Below are the code and all the weights of a small trained network. Each question names an input and a target symbol and asks about switching units off, where a switched-off unit gives its printed mean instead of its output.

import numpy as np


def w(rows, s, z=0):
    codes = np.array(rows[::2]) - 128.0
    scale = np.full(codes.shape[1], s)
    scale[-1] = z or s
    return codes * scale


def norm(h):
    return h / np.sqrt((h * h).mean(-1, keepdims=True) + 1e-5)


def f(y):
    return np.maximum(y, 0)


def softmax(a):
    e = np.exp(a - a.max(-1, keepdims=True))
    return e / e.sum(-1, keepdims=True)


def log_softmax(a):
    a = a - a.max(-1, keepdims=True)
    return a - np.log(np.exp(a).sum(-1, keepdims=True))


def net(x, mask):
    ids = ['ΞΠΣαβγδεζθλμψω'.index(c) for c in x.split()]
    T = len(ids)
    res = E[ids] + P[:T]
    u = 0
    for l in range(2):
        r = norm(res)
        for j in range(3):
            rows = slice(2 * j, 2 * j + 2)
            q, k, v = (r @ M[l][rows].T for M in (Q, K, V))
            z = softmax(np.where(np.tri(T) > 0, q @ k.T / 2**0.5, -1e9)) @ v
            o = O[l][rows]
            res = res + np.where(mask[u + j], z, o[:, -1]) @ o[:, :-1]
        u += 3
        y = f(norm(res) @ A[l][:, :-1].T + A[l][:, -1])
        res = res + np.where(mask[u : u + 12], y, B[l][:, -1]) @ B[l][:, :-1]
        u += 12
    return log_softmax(norm(res)[-1] @ U[:, :-1].T + U[:, -1])


Q, K, V, O, A, B = {}, {}, {}, {}, {}, {}
E = w([
[148,185,149],'Ξ',
[199,58,150],'Π',
[157,107,143],'Σ',
[149,138,136],'α',
[172,3,139],'β',
[150,179,150],'γ',
[115,203,108],'δ',
[66,175,81],'ε',
[190,22,139],'ζ',
[165,138,143],'θ',
[130,147,125],'λ',
[110,189,86],'μ',
[161,97,105],'ψ',
[162,131,144],'ω',
],0.013)
P = w([
[119,81,87],'0',
[125,174,212],'1',
[140,176,132],'2',
[177,128,69],'3',
[93,155,201],'4',
[150,166,137],'5',
[208,156,61],'6',
[77,148,192],'7',
[153,162,139],'8',
[251,166,56],'9',
[55,141,180],'10',
[160,161,143],'11',
],0.017)
Q[0] = w([
[125,106,194],'L0H0',
[127,150,132],'L0H0',
[94,144,246],'L0H1',
[140,128,188],'L0H1',
[106,141,125],'L0H2',
[182,173,122],'L0H2',
],0.013)
K[0] = w([
[146,2,178],'L0H0',
[217,129,79],'L0H0',
[43,80,236],'L0H1',
[111,81,125],'L0H1',
[112,95,144],'L0H2',
[15,60,173],'L0H2',
],0.0099)
V[0] = w([
[111,127,196],'L0H0',
[133,74,63],'L0H0',
[201,253,47],'L0H1',
[123,42,147],'L0H1',
[187,201,146],'L0H2',
[203,158,64],'L0H2',
],0.0049)
O[0] = w([
[113,224,112,84],'L0H0',
[127,116,124,117],'L0H0',
[176,95,103,255],'L0H1',
[180,131,114,59],'L0H1',
[191,217,153,189],'L0H2',
[223,121,255,147],'L0H2',
],0.0086,0.0016)
A[0] = w([
[96,78,170,147],'L0N0',
[80,163,72,142],'L0N1',
[170,112,180,131],'L0N2',
[70,156,76,2],'L0N3',
[179,69,164,127],'L0N4',
[221,143,87,117],'L0N5',
[105,129,184,188],'L0N6',
[121,114,155,120],'L0N7',
[169,166,88,191],'L0N8',
[3,116,168,51],'L0N9',
[72,159,149,129],'L0N10',
[155,163,190,125],'L0N11',
],0.011,0.0037)
B[0] = w([
[165,255,161,160],'L0N0',
[206,191,139,166],'L0N1',
[136,192,93,186],'L0N2',
[179,97,168,138],'L0N3',
[101,206,140,180],'L0N4',
[239,134,135,255],'L0N5',
[197,137,96,197],'L0N6',
[135,150,63,145],'L0N7',
[141,161,72,242],'L0N8',
[165,180,157,168],'L0N9',
[173,84,118,180],'L0N10',
[53,179,96,222],'L0N11',
],0.0069,0.006)
Q[1] = w([
[59,84,178],'L1H0',
[115,193,255],'L1H0',
[111,205,113],'L1H1',
[132,163,203],'L1H1',
[63,125,117],'L1H2',
[138,99,133],'L1H2',
],0.015)
K[1] = w([
[206,23,4],'L1H0',
[36,6,99],'L1H0',
[180,167,86],'L1H1',
[133,123,179],'L1H1',
[146,109,68],'L1H2',
[59,199,103],'L1H2',
],0.011)
V[1] = w([
[221,165,42],'L1H0',
[34,91,33],'L1H0',
[106,133,254],'L1H1',
[110,187,46],'L1H1',
[95,95,48],'L1H2',
[209,22,124],'L1H2',
],0.0084)
O[1] = w([
[255,4,63,236],'L1H0',
[79,171,28,1],'L1H0',
[30,139,129,31],'L1H1',
[180,140,162,234],'L1H1',
[151,165,177,54],'L1H2',
[223,101,163,77],'L1H2',
],0.0096,0.0044)
A[1] = w([
[29,208,182,109],'L1N0',
[140,135,78,132],'L1N1',
[119,147,17,153],'L1N2',
[179,160,152,122],'L1N3',
[157,114,240,193],'L1N4',
[194,97,69,135],'L1N5',
[164,110,244,140],'L1N6',
[56,134,63,250],'L1N7',
[169,70,101,137],'L1N8',
[154,137,7,112],'L1N9',
[205,134,222,118],'L1N10',
[117,203,88,165],'L1N11',
],0.012,0.0022)
B[1] = w([
[246,54,144,136],'L1N0',
[74,119,130,155],'L1N1',
[82,49,169,153],'L1N2',
[108,114,124,222],'L1N3',
[60,127,97,183],'L1N4',
[135,121,182,219],'L1N5',
[66,101,108,183],'L1N6',
[127,83,63,132],'L1N7',
[195,118,235,173],'L1N8',
[98,85,89,182],'L1N9',
[80,139,123,248],'L1N10',
[157,138,113,167],'L1N11',
],0.011)
U = w([
[82,120,136,77],'Ξ',
[56,117,132,120],'Π',
[202,50,170,172],'Σ',
[74,114,199,119],'α',
[121,147,234,2],'β',
[61,119,123,118],'γ',
[179,130,39,124],'δ',
[109,229,100,104],'ε',
[220,170,125,135],'ζ',
[107,118,249,14],'θ',
[71,116,126,114],'λ',
[103,224,106,105],'μ',
[166,215,78,75],'ψ',
[97,94,23,175],'ω',
],0.015,0.0055)

Each question gives the input, a string of symbols that net reads in full, and the target symbol t.
The units are the heads (2 rows each of Q, K, V and O) and the neurons (one row each of A and B). Each row of codes is followed by its name. A weight is (code - 128) times the scale printed after its matrix; where a second scale follows, it is the last column's (O, A, B and U).
mask holds one flag per unit, layer by layer, with each layer's heads first. A switched-off unit (its flag False) gives its mean, the last column of its rows in O or B, instead of its output. The means were averaged over made-up inputs and are rounded, as every weight is.
A unit's drop is (log p(t) with every unit on - log p(t) with that unit switched off) / (log p(t) with every unit on - log p(t) with every unit switched off).
The circuit of an input: a set's keep is (log p(t) with only the set's units on - log p(t) with every unit switched off) / (log p(t) with every unit on - log p(t) with every unit switched off). Starting from the 12 units with the biggest drops (on a tie, the unit counted first), units are removed one at a time, each time the one whose removal leaves the highest keep (on an exact tie, the one counted first), for as long as the keep stays at least 0.8.
units of the circuit, in order: the units of the circuit, biggest drop first
k most important neurons: the k neurons with the biggest drops, biggest first
top k neurons in layer l: the k neurons of layer l with the biggest drops, biggest first
heads that matter: for each layer, one digit per head in row order, 1 if its drop is at least 0.15 and else 0, layers parted by /
input ε α λ ζ α μ μ ω, target ω: heads that matter	101 / 100
input ε β ψ θ γ θ γ Σ, target ω: top 3 neurons in layer 1	[L1N2; L1N9; L1N8]
input β γ γ Σ ψ ε Ξ μ, target ζ: most important neuron	[L0N5]
input ε Π λ δ Π, target ω: heads that matter	001 / 100
input ε ω θ ε μ ε ε μ δ ε ζ Ξ, target ε: 2 most important neurons	[L0N5; L0N8]
input Ξ Ξ γ ζ Ξ Σ, target ε: top 2 neurons in layer 1	[L1N8; L1N2]
input Σ ω β ζ ω Ξ, target ε: 3 most important neurons	[L0N5; L0N11; L1N8]
input ε ζ ψ ε λ ζ δ ψ, target ω: units of the circuit, in order	[L0N5; L1H0]
input Ξ Ξ λ, target ε: units of the circuit, in order	[L0N11; L1N8; L1H2]
input β ζ θ ε δ Π ε Ξ Σ δ ζ, target ζ: 2 most important neurons	[L0N5; L1N0]
input μ ζ Ξ γ λ, target Σ: heads that matter	100 / 100
input μ ζ ω ε Ξ α β ζ ζ, target θ: 2 most important neurons	[L0N6; L0N2]
input β ε γ γ Ξ α ω β, target ζ: heads that matter	001 / 100
input ε γ α γ λ ε δ α θ ε Ξ, target ω: most important neuron	[L0N5]
input Σ Ξ Σ ω δ ζ β ω ε λ, target Σ: 2 most important neurons	[L0N6; L1N2]
input α ε α θ ω Π θ ω ε μ ζ Σ, target θ: heads that matter	011 / 100
input ε ζ δ θ ψ δ ω δ, target ω: heads that matter	001 / 100
input ε γ γ λ λ Σ δ Ξ Σ, target ε: 3 most important neurons	[L0N5; L0N11; L0N8]
input λ ζ β ζ ε, target δ: heads that matter	101 / 100
input μ ζ α ε α α δ Ξ, target Σ: units of the circuit, in order	[L1H0]
input ψ γ θ μ δ ω ζ ε, target ε: 2 most important neurons	[L0N9; L0N11]
input μ λ α μ θ Ξ θ θ, target Σ: 2 most important neurons	[L0N1; L0N5]
input ε θ θ ω α Π δ, target Σ: heads that matter	000 / 000
input ψ ε λ ψ α, target ε: 4 most important neurons	[L0N11; L0N5; L0N8; L0N6]
input ψ λ γ β θ θ θ ζ, target ε: heads that matter	101 / 100
